Here is a tiny trained network, its code and every weight. The questions are about switching its units off for an input and a target symbol, where a switched-off unit gives its printed mean instead of its output.

import numpy as np


def w(rows, s, z=0):
    codes = np.array(rows[::2]) - 128.0
    scale = np.full(codes.shape[1], s)
    scale[-1] = z or s
    return codes * scale


def norm(h):
    return h / np.sqrt((h * h).mean(-1, keepdims=True) + 1e-5)


def f(y):
    return y / 2 * (1 + np.tanh(0.7978845608 * (y + 0.044715 * y**3)))


def softmax(a):
    e = np.exp(a - a.max(-1, keepdims=True))
    return e / e.sum(-1, keepdims=True)


def log_softmax(a):
    a = a - a.max(-1, keepdims=True)
    return a - np.log(np.exp(a).sum(-1, keepdims=True))


def net(x, mask):
    ids = ['ΔΘΠαβεζηλμστφψ'.index(c) for c in x.split()]
    T = len(ids)
    res = E[ids] + P[:T]
    u = 0
    for l in range(2):
        r = norm(res)
        for j in range(2):
            rows = slice(2 * j, 2 * j + 2)
            q, k, v = (r @ M[l][rows].T for M in (Q, K, V))
            z = softmax(np.where(np.tri(T) > 0, q @ k.T / 2**0.5, -1e9)) @ v
            o = O[l][rows]
            res = res + np.where(mask[u + j], z, o[:, -1]) @ o[:, :-1]
        u += 2
        y = f(norm(res) @ A[l][:, :-1].T + A[l][:, -1])
        res = res + np.where(mask[u : u + 4], y, B[l][:, -1]) @ B[l][:, :-1]
        u += 4
    return log_softmax(norm(res)[-1] @ U[:, :-1].T + U[:, -1])


Q, K, V, O, A, B = {}, {}, {}, {}, {}, {}
E = w([
[126,170,131,159,81,132,135],'Δ',
[52,107,26,186,44,5,138],'Θ',
[101,134,144,178,141,93,79],'Π',
[93,155,124,81,85,209,136],'α',
[103,138,168,201,147,143,184],'β',
[162,207,62,138,153,146,113],'ε',
[113,46,67,125,128,160,205],'ζ',
[84,131,126,94,176,92,147],'η',
[90,149,156,107,80,127,36],'λ',
[125,71,106,191,155,105,114],'μ',
[141,112,148,129,135,168,126],'σ',
[51,206,195,192,67,141,141],'τ',
[147,77,129,192,65,177,67],'φ',
[111,65,49,91,109,133,84],'ψ',
],0.014)
P = w([
[75,36,199,183,3,68,189],'0',
[77,106,144,174,35,129,173],'1',
[102,111,148,171,75,163,138],'2',
[97,131,146,164,125,179,125],'3',
[94,145,152,155,153,181,106],'4',
[115,149,157,142,172,174,93],'5',
[120,151,172,132,194,151,83],'6',
],0.0043)
Q[0] = w([
[179,85,137,100,112,118,147],'0.h1',
[128,163,10,122,99,54,110],'0.h1',
[148,128,122,154,111,139,138],'0.h2',
[130,89,73,107,125,152,167],'0.h2',
],0.012)
K[0] = w([
[81,19,167,72,145,58,155],'0.h1',
[155,213,1,122,133,39,120],'0.h1',
[172,137,127,173,163,172,98],'0.h2',
[135,54,105,112,95,134,146],'0.h2',
],0.0092)
V[0] = w([
[209,188,165,78,152,163,47],'0.h1',
[130,81,90,56,29,40,120],'0.h1',
[83,101,73,254,70,235,84],'0.h2',
[92,84,222,129,87,118,110],'0.h2',
],0.0043)
O[0] = w([
[199,136,108,81,44,178,134,42],'0.h1',
[56,142,109,119,153,155,75,38],'0.h1',
[99,84,190,86,108,2,136,252],'0.h2',
[150,186,106,154,94,88,115,218],'0.h2',
],0.0057,0.0026)
A[0] = w([
[140,163,23,77,236,195,131,162],'0.n1',
[215,124,250,154,155,144,108,158],'0.n2',
[168,155,53,110,186,254,110,4],'0.n3',
[94,142,155,36,75,181,136,202],'0.n4',
],0.0053,0.0017)
B[0] = w([
[129,50,211,106,118,114,76,238],'0.n1',
[48,75,167,113,170,2,102,249],'0.n2',
[69,167,111,133,166,37,134,132],'0.n3',
[55,65,96,115,116,89,175,171],'0.n4',
],0.0064,0.002)
Q[1] = w([
[108,172,87,163,79,105,155],'1.h1',
[94,117,118,115,92,85,143],'1.h1',
[43,58,178,138,89,109,156],'1.h2',
[174,204,66,171,139,255,151],'1.h2',
],0.0074)
K[1] = w([
[74,101,167,108,120,111,145],'1.h1',
[81,149,120,126,180,71,74],'1.h1',
[218,210,90,173,135,125,127],'1.h2',
[2,51,149,160,119,53,67],'1.h2',
],0.0081)
V[1] = w([
[189,229,142,1,201,71,113],'1.h1',
[213,120,73,195,144,106,39],'1.h1',
[183,146,106,28,164,85,160],'1.h2',
[207,222,78,140,154,112,80],'1.h2',
],0.0051)
O[1] = w([
[18,77,254,107,123,20,176,3],'1.h1',
[114,44,200,189,157,142,87,20],'1.h1',
[76,118,31,203,73,117,147,40],'1.h2',
[177,209,46,170,87,129,95,67],'1.h2',
],0.0064,0.0032)
A[1] = w([
[126,127,121,135,143,102,179,23],'1.n1',
[116,99,141,187,91,144,162,254],'1.n2',
[248,218,48,150,59,129,163,56],'1.n3',
[164,107,189,82,138,194,175,41],'1.n4',
],0.011,0.0018)
B[1] = w([
[84,110,147,107,195,153,127,142],'1.n1',
[206,179,85,84,151,169,143,176],'1.n2',
[199,186,125,24,172,1,101,254],'1.n3',
[148,132,101,177,63,111,132,210],'1.n4',
],0.0096,0.0044)
U = w([
[216,179,65,56,156,78,100,168],'Δ',
[76,132,2,191,127,59,103,145],'Θ',
[79,149,190,253,145,71,49,78],'Π',
[84,126,112,57,43,175,183,165],'α',
[188,159,170,214,180,143,248,123],'β',
[117,137,150,164,119,96,144,80],'ε',
[160,41,56,125,164,174,202,185],'ζ',
[18,122,146,79,207,136,172,196],'η',
[53,145,173,57,42,159,21,28],'λ',
[183,46,78,206,243,123,115,53],'μ',
[158,29,193,143,48,56,220,74],'σ',
[121,230,210,157,77,171,166,127],'τ',
[198,82,142,150,102,208,67,210],'φ',
[94,15,35,43,139,140,40,3],'ψ',
],0.0083,0.0044)

Each question gives the input, a string of symbols that net reads in full, and the target symbol t.
The units are the heads (2 rows each of Q, K, V and O) and the neurons (one row each of A and B). Each row of codes is followed by its name. A weight is (code - 128) times the scale printed after its matrix; where a second scale follows, it is the last column's (O, A, B and U).
mask holds one flag per unit, layer by layer, with each layer's heads first. A switched-off unit (its flag False) gives its mean, the last column of its rows in O or B, instead of its output. The means were averaged over made-up inputs and are rounded, as every weight is.
A unit's drop is (log p(t) with every unit on - log p(t) with that unit switched off) / (log p(t) with every unit on - log p(t) with every unit switched off).
The circuit of an input: a set's keep is (log p(t) with only the set's units on - log p(t) with every unit switched off) / (log p(t) with every unit on - log p(t) with every unit switched off). Starting from all 12 units, units are removed one at a time, each time the one whose removal leaves the highest keep (on an exact tie, the one counted first), for as long as the keep stays at least 0.8.
circuit, biggest first: the units of the circuit, biggest drop first
top k neurons: the k neurons with the biggest drops, biggest first
top k neurons in layer l: the k neurons of layer l with the biggest drops, biggest first
heads that matter: for each layer, one digit per head in row order, 1 if its drop is at least 0.15 and else 0, layers parted by /
input φ ε σ φ σ, target Θ: heads that matter -> 01 / 11
input ε η Π β, target Δ: heads that matter -> 00 / 01
input Δ η η η ζ ψ α, target α: top neuron -> [0.n2]
input ε ε ψ η ε, target Π: heads that matter -> 00 / 11
input η σ σ, target σ: circuit, biggest first -> [0.h1; 1.n3; 0.n2]
input η β η, target β: heads that matter -> 11 / 11
input η ε η μ, target Δ: heads that matter -> 10 / 01
input η ε σ σ η η, target Π: top 2 neurons -> [0.n1; 0.n2]
input η η φ η, target φ: heads that matter -> 01 / 11
input η φ φ η η Π α, target α: top 2 neurons in layer 0 -> [0.n4; 0.n2]
input σ φ Π ε ζ, target Δ: top 2 neurons -> [1.n3; 0.n2]
input φ η σ, target σ: heads that matter -> 10 / 00
input η β λ α ε η, target Θ: top 3 neurons in layer 0 -> [0.n1; 0.n3; 0.n2]
input η σ σ Θ λ η, target σ: heads that matter -> 11 / 01
input ε Π α, target Δ: heads that matter -> 00 / 01
input φ ε η Θ, target Δ: top 2 neurons -> [1.n3; 0.n2]
input μ η φ α η, target φ: top 2 neurons -> [0.n1; 1.n3]
input η α η η, target η: top 2 neurons in layer 1 -> [1.n3; 1.n2]
input σ η η ε φ σ, target Θ: heads that matter -> 10 / 11
input φ ε η μ, target Δ: heads that matter -> 00 / 01
input ε τ β, target Δ: heads that matter -> 00 / 01
input σ η η η σ, target η: heads that matter -> 00 / 00
input η λ η, target λ: heads that matter -> 11 / 01
input ε β β α φ, target Δ: top neuron in layer 1 -> [1.n3]
input ε η μ α ζ, target Δ: top 2 neurons in layer 0 -> [0.n2; 0.n4]
input β α ε η φ, target Δ: circuit, biggest first -> [1.h2; 1.n3]
input η ε η α, target Δ: top 4 neurons -> [0.n4; 0.n2; 1.n3; 0.n3]
input η α η, target α: top 4 neurons -> [0.n2; 1.n3; 1.n4; 0.n1]
